[174 152 137  82 107  56 141 131 143  93 103 105 120 138 119 110  69 111
 124 123 165 132 164 109 128] = V
[131 160 130 107  93  82 141 131  56 143  99 129 162 108 146  82  74 134
 123 117 166  74 127 128 122] = P
[131 160 130  95  93  82 141 131  56 143  99 105 162 108  95  82  74 134
 123 117 166 100 127 128 122] = N
[131 160 130 107  93  82 141 131  56 143  99 129 162 108  95  82  74 134
 123 117 166  74 127 128 122] = Q
[136 152 138  95  77 120 144  92  86 112 104 105 148 139  85 110  70  75
 159 121 135 118 164 120 120] = J
diff Q: [131 160 130 107  93  82 141 131  56 143  99 129 162 108  95  82  74 134
 123 117 165  74 127 128 122] => 20, [166]
diff Q: [131 160 130 107  93  82 141 131  56 143  99 129 161 108  95  82  74 134
 123 117 166  74 127 128 122] => 12, [162]
diff N: [131 160 130  95  92  82 141 131  56 143  99 105 162 108  95  82  74 134
 123 117 166 100 127 128 122] => 4, [93]
asked: [131 160 130 107  93  82 141 131  56 143  99 129 162 108  95  82  74 134
 123 117 166  74 127 128 122] => Q
asked: [141 131  56 143  99 129 162 108 146  82  74 134] => P
tail: [110  70] => [ 75 159 121 135 118 164 120 120]
tail: [152 138] => [ 95  77 120 144  92  86 112 104 105 148 139  85 110  70  75 159 121 135
 118 164 120 120]

[158 147 112 142  89 131 114 112 116 136 101 150 121 147 114 112 185 105
 164 122 182 134 111 177 131 150 144  81 124 105 149  72 129 118 115  77
 138 130 157 170 172  93  90  92 148]  S
[136  84 134 101 108 159 156 103 201 183 174 133 133 149  93 108 109 158
  78 128 128 134 218 124  75 141  65 114 152  90 128 132 205  85 196 181
 155  73 175 137  92 144  61 111  73]  L
[175  96 196  83 109 159  83  92 116 137  87 178 105 160 151  83  98 157
 138 158 163 183  87 153 152 101 151 111 167 147 159 115 124  98  83 134
  89  97 138 170 159 188 112 107  97]  B
tail: [188 112 107] => [97]
diff B: [175  96 196  83 109 159  83  92 116 137  87 178 105 160 151  83  98 157
 138 158 163 183  87 153 152 101 151 111 167 147 159 115 124  98  84 134
  89  97 138 170 159 188 112 107  97] => 34, [83]
tail: [116 137] => [ 87 178 105 160 151  83  98 157 138 158 163 183  87 153 152 101 151 111
 167 147 159 115 124  98  83 134  89  97 138 170 159 188 112 107  97]
tail: [114 112 185 105] => [164 122 182 134 111 177 131 150 144  81 124 105 149  72 129 118 115  77
 138 130 157 170 172  93  90  92 148]
asked: [218 124] => L
tail: [109 159] => [ 83  92 116 137  87 178 105 160 151  83  98 157 138 158 163 183  87 153
 152 101 151 111 167 147 159 115 124  98  83 134  89  97 138 170 159 188
 112 107  97]
diff B: [175  96 196  83 109 159  83  92 116 137  87 178 105 160 151  83  98 157
 137 158 163 183  87 153 152 101 151 111 167 147 159 115 124  98  83 134
  89  97 138 170 159 188 112 107  97] => 18, [138]

[147 144 114 135 141  49 126  96 138 108 134 146 113 140 119 135 131 146
 112  81  91 138 117 125 108 140 141 119  88 135 135 110 135 109 192 127
 137 115 139] : Z
[131 168 127 133 116 106 124 124 112 106 106 114 122 147 125 114 102 132
 124  89 153 134 140 139 133 139 138 103 146 140 127 131 158 100 138 121
 140 109 126] : M
[137 113 131 134 132 120 138 127 153 107 135 110 125 154 135 111 148 143
 140 180 119 118 144 131 140 129 126 138 174 136 143 126 106 119 154 122
 126  90 130] : H
diff M: [131 168 127 133 116 106 124 124 112 106 106 114 122 147 125 114 102 132
 124  89 153 134 140 139 133 139 138 103 146 140 127 131 158 100 138 122
 140 109 126] => 35, [121]
diff M: [131 168 127 133 116 106 124 124 112 106 106 114 121 147 125 114 102 132
 124  89 153 134 140 139 133 139 138 103 146 140 127 131 158 100 138 121
 140 109 126] => 12, [122]
diff Z: [147 144 114 135 141  49 126  96 138 108 134 146 113 140 119 134 131 146
 112  81  91 138 117 125 108 140 141 119  88 135 135 110 135 109 192 127
 137 115 139] => 15, [135]

[190  84  36  91 178 144 124 156  48 110 111 109 103 182  92 124  86 186
 144 195 116 149 163  37  85  99 172 185  56 102 169  84  61  67  35 186
  54 139  58 122 104 177  76 220 179 111 212 127  86  68  95  48  36 133
  67]  E
[110  72 125  83 163  71  91  73  66  74 142 200 130 114  70 159 159  44
  82 177  40  39 159  72  76 202 145  37  41  86 139 109 140 188 141 103
  80  49 212 159 143  88 126 207 166 105 125 110 174  46 205  78 116  48
 141]  A
[ 88  73  68  40  79 119 162 205 221  68  66 190  64 184 203  88  91  98
 170 220 126  37 145 188 142 121  44  45 185  84 154  88  62 109  37 179
 190 183 197  90 129 135  88 212 221 167  77 139 175  80  98 107 154 209
  71]  C
[189  65 107  53 121  58 202 145  53 171  52 169  35  75 200 183  60  78
  67  83 166 106 121  71  72  82 116 171  63 203 125  45 168  97  56 178
 105 113 178  87 143  89 126 134 173  67  68 149  86 152  77 116 220 175
 179]  F
[ 67 176 125  92 182 129 182  85 132 116 200 153  64 175  43  50 151 212
  70 117 200 161 129 123 181 206 197 152 125 189 157  69 153 127 155 172
  70  73  46  54 188 196 193 113 119 215 129 156  99 132 200 134 194  37
 221]  T
[139  52  68 187 159 189  63 176 137 136  57  81 139 169 191 186 157 162
 106 191  78  50 220 189 221  42 151  52  68 163 153 121  52  85 209  97
 111 154 199  47  66 121 101 185 114  45  56 180 108  64  99  36  62  98
  71]  X
[194  39  87  45 171  88 110 151  40 216 147 187 177  57 123 108 147 208
 197 176  38 104  64  71  65 179  96 187 105 182 103  58  90 157 114  82
 172  37 131 150 131  96 128 178 199  80 150 123 146  54  37 170 128 193
 172]  Y
[208 220  91 148 107 115  76 163  60 150  57 219  35 206  40 151 150 104
  91  52  70 102 210 123 181 207 193 217 218 144 170  69 111 120 164 199
  71 112 177  89  61 200 158  60 205 135  90 188 110 175 112 100 207  76
 213]  K
[190  84  36  91 178 144 124 156  48 110 111 109 103 182  92 124  86 186
 144 195 116 149 163  37  85  99 172 185  56  45  71 101 126 219 113 215
 149 191 117  71 142 203  99 213  38 160 129  71  81 123 151 207  87  52
 149]  D
tail: [143  89 126] => [134 173  67  68 149  86 152  77 116 220 175 179]
tail: [ 67  68 149] => [ 86 152  77 116 220 175 179]
tail: [221 167  77] => [139 175  80  98 107 154 209  71]
tail: [123 181 207] => [193 217 218 144 170  69 111 120 164 199  71 112 177  89  61 200 158  60
 205 135  90 188 110 175 112 100 207  76 213]
asked: [193 217 218] => K
diff X: [139  52  68 187 159 189  63 176 137 136  57  81 139 169 191 186 157 162
 106 191  78  50 220 189 221  42 151  52  68 163 153 121  52  84 209  97
 111 154 199  47  66 121 101 185 114  45  56 180 108  64  99  36  62  98
  71] => 33, [85]

[186 117  94  97 192 151  74  71]  G
[200 106 103 100 209 132  70  55]  R
[158 114 167 131 157  68 138  98]  U
[ 48 125  93 161  52 187 132 203]  W
diff W: [ 48 125  94 161  52 187 132 203] => 2, [93]
diff W: [ 48 125  93 161  52 187 131 203] => 6, [132]

